Below are the code and all the weights of a small trained network. Each question names an input and a class and asks about switching units off, where a switched-off unit gives its printed mean instead of its output.

import numpy as np


def w(rows, s, z=0):
    codes = np.array(rows[::2]) - 128.0
    scale = np.full(codes.shape[1], s)
    scale[-1] = z or s
    return codes * scale


def f(y):
    return np.maximum(y, 0)


def log_softmax(a):
    a = a - a.max(-1, keepdims=True)
    return a - np.log(np.exp(a).sum(-1, keepdims=True))


def net(x, mask):
    res = np.array(x, float).reshape(1, 7) / 4 @ E
    y = f(res @ A[0][:, :-1].T + A[0][:, -1])
    res = res + np.where(mask, y, B[0][:, -1]) @ B[0][:, :-1]
    return log_softmax(res[-1] @ U[:, :-1].T + U[:, -1])


A, B = {}, {}
E = w([
[79,156,93,197,180,117,150,99],'x0',
[135,130,122,129,128,127,132,128],'x1',
[119,47,144,163,107,110,159,132],'x2',
[122,104,127,152,125,248,115,124],'x3',
[137,85,110,86,210,120,132,128],'x4',
[156,118,170,148,133,125,111,32],'x5',
[120,156,166,95,130,151,217,122],'x6',
],0.015)
A[0] = w([
[137,40,174,148,109,124,212,145,112],'neuron 1',
[152,97,139,95,96,150,131,139,77],'neuron 2',
[129,191,164,86,153,149,93,135,189],'neuron 3',
[152,116,110,119,113,187,122,135,109],'neuron 4',
[116,140,110,189,54,103,35,141,94],'neuron 5',
[202,94,185,55,71,134,127,170,59],'neuron 6',
[54,147,113,197,170,126,179,103,57],'neuron 7',
[166,119,164,157,136,117,95,48,66],'neuron 8',
[79,108,75,106,122,149,141,220,82],'neuron 9',
[133,120,131,132,145,56,145,105,95],'neuron 10',
[125,157,135,157,64,138,131,105,102],'neuron 11',
[128,84,121,149,131,178,87,130,133],'neuron 12',
[88,180,189,147,40,128,153,139,118],'neuron 13',
[151,93,129,73,201,147,173,120,132],'neuron 14',
[97,120,122,96,98,135,137,180,75],'neuron 15',
[163,126,115,148,136,52,99,118,121],'neuron 16',
[109,158,215,104,135,149,248,120,25],'neuron 17',
[114,134,165,134,116,126,136,77,84],'neuron 18',
[72,160,73,181,116,119,162,198,79],'neuron 19',
[154,148,151,117,112,63,137,117,90],'neuron 20',
[144,72,98,114,198,110,56,141,132],'neuron 21',
[107,83,160,143,125,120,143,137,255],'neuron 22',
[146,120,153,126,131,140,121,57,77],'neuron 23',
[116,155,161,96,131,99,198,122,165],'neuron 24',
[112,122,149,99,115,96,141,123,124],'neuron 25',
[135,96,162,103,171,127,120,78,91],'neuron 26',
[133,113,156,159,151,225,129,90,86],'neuron 27',
[101,61,134,179,91,75,113,152,139],'neuron 28',
[166,112,114,164,126,149,160,122,116],'neuron 29',
],0.014,0.0096)
B[0] = w([
[127,229,57,163,170,140,125,130,228],'neuron 1',
[145,92,95,123,145,99,67,126,173],'neuron 2',
[188,227,69,185,137,155,99,80,218],'neuron 3',
[48,152,134,103,105,74,114,133,188],'neuron 4',
[162,70,88,124,95,198,206,112,231],'neuron 5',
[119,35,108,177,228,83,73,40,236],'neuron 6',
[153,23,122,144,153,64,23,23,225],'neuron 7',
[189,126,208,145,208,140,162,196,223],'neuron 8',
[173,154,222,106,152,69,148,185,222],'neuron 9',
[107,132,123,118,125,110,105,152,203],'neuron 10',
[89,139,124,122,129,53,198,112,187],'neuron 11',
[102,129,140,105,83,113,98,154,218],'neuron 12',
[97,123,110,94,105,86,198,80,222],'neuron 13',
[69,139,110,87,89,106,207,71,236],'neuron 14',
[154,130,168,131,174,93,139,130,170],'neuron 15',
[65,111,116,102,90,166,88,178,219],'neuron 16',
[182,30,79,180,85,248,121,205,227],'neuron 17',
[192,113,132,109,149,91,166,150,172],'neuron 18',
[167,112,176,102,159,105,117,117,220],'neuron 19',
[50,154,161,133,75,101,71,166,196],'neuron 20',
[143,99,88,123,70,181,215,97,251],'neuron 21',
[161,254,133,75,126,163,108,66,237],'neuron 22',
[169,165,194,142,182,47,138,202,194],'neuron 23',
[121,116,133,102,73,190,108,156,224],'neuron 24',
[90,125,154,135,95,137,87,123,170],'neuron 25',
[146,130,173,122,124,109,180,142,197],'neuron 26',
[36,130,135,88,93,125,85,174,239],'neuron 27',
[143,189,121,156,126,170,118,124,226],'neuron 28',
[126,169,125,133,137,131,96,159,162],'neuron 29',
],0.0086,0.013)
U = w([
[125,48,116,131,178,90,58,32,97],'0',
[148,72,90,126,94,197,155,161,165],'1',
[162,143,198,110,181,77,170,177,105],'2',
[15,150,133,92,89,111,70,161,80],'3',
[86,122,106,92,108,111,251,42,86],'4',
[158,247,77,136,149,157,94,74,104],'5',
[125,160,129,99,123,142,120,79,248],'6',
],0.011,0.015)

Each question gives the input, the list of numbers given to net, and the class t.
The units are the neurons (one row each of A and B). Each row of codes is followed by its name. A weight is (code - 128) times the scale printed after its matrix; where a second scale follows, it is the last column's (A, B and U).
mask holds one flag per neuron, in row order. A switched-off neuron (its flag False) gives its mean, the last column of its row in B, instead of its output. The means were averaged over made-up inputs and are rounded, as every weight is.
A unit's drop is (log p(t) with every unit on - log p(t) with that unit switched off) / (log p(t) with every unit on - log p(t) with every unit switched off).
The circuit of an input: a set's keep is (log p(t) with only the set's units on - log p(t) with every unit switched off) / (log p(t) with every unit on - log p(t) with every unit switched off). Starting from the 12 units with the biggest drops (on a tie, the unit counted first), units are removed one at a time, each time the one whose removal leaves the highest keep (on an exact tie, the one counted first), for as long as the keep stays at least 0.8.
units of the circuit, in order: the units of the circuit, biggest drop first
unit that matters most: the unit with the biggest drop
k most important neurons: the k neurons with the biggest drops, biggest first
drop when u is switched off: that unit's drop, to one decimal
input [8,3,-5,8,5,0,8], class 0: unit that matters most => neuron 7
input [6,-2,4,-7,-3,5,-4], class 3: 2 most important neurons => [neuron 16; neuron 6]
input [7,-3,-8,8,4,-8,5], class 2: 3 most important neurons => [neuron 9; neuron 19; neuron 6]
input [-1,-7,-6,4,0,-7,-7], class 1: 4 most important neurons => [neuron 5; neuron 21; neuron 22; neuron 23]
input [3,-6,-6,6,4,1,4], class 3: 2 most important neurons => [neuron 27; neuron 22]
input [-3,2,7,-1,-6,-1,-3], class 5: units of the circuit, in order => [neuron 28; neuron 1]
input [3,1,8,-6,6,6,-7], class 5: 3 most important neurons => [neuron 28; neuron 22; neuron 17]
input [0,-7,8,8,2,2,4], class 3: 2 most important neurons => [neuron 27; neuron 3]
input [5,1,8,8,1,-8,1], class 2: 2 most important neurons => [neuron 9; neuron 19]
input [-3,4,-1,2,-5,6,3], class 2: units of the circuit, in order => [neuron 23; neuron 8]
input [6,3,2,3,-5,2,8], class 1: 2 most important neurons => [neuron 17; neuron 6]
input [-6,-4,-3,8,-6,-2,5], class 3: 3 most important neurons => [neuron 27; neuron 4; neuron 7]
input [2,0,-4,-6,0,-5,-6], class 1: units of the circuit, in order => [neuron 5; neuron 22]
input [-5,2,-6,-4,2,-7,-6], class 2: unit that matters most => neuron 9
input [0,-3,-4,6,1,-5,2], class 3: 3 most important neurons => [neuron 8; neuron 4; neuron 27]
input [-2,2,4,2,5,-3,-4], class 4: 2 most important neurons => [neuron 21; neuron 17]
input [-1,0,-5,-5,6,-4,6], class 1: 3 most important neurons => [neuron 17; neuron 24; neuron 22]
input [-1,8,-1,-7,-8,-6,3], class 4: 3 most important neurons => [neuron 13; neuron 27; neuron 8]
input [-4,-4,-6,-7,6,5,-3], class 3: 2 most important neurons => [neuron 16; neuron 20]
input [1,7,1,1,1,8,-7], class 2: 3 most important neurons => [neuron 8; neuron 23; neuron 17]
input [-1,-5,-7,6,-4,-2,-8], class 1: units of the circuit, in order => [neuron 5]
input [-4,-4,-6,6,-7,-2,-3], class 4: units of the circuit, in order => [neuron 5; neuron 13; neuron 11]
input [-1,-5,5,-4,-2,-8,-4], class 2: drop when neuron 9 is switched off => 0.6
input [4,1,-1,-1,3,4,-8], class 1: drop when neuron 13 is switched off => 0.0
input [7,5,-5,2,-8,-8,7], class 2: drop when neuron 11 is switched off => 0.1
input [3,-2,-7,0,-8,-6,5], class 4: drop when neuron 13 is switched off => 1.9
input [-1,-4,8,3,0,7,7], class 5: units of the circuit, in order => [neuron 1]
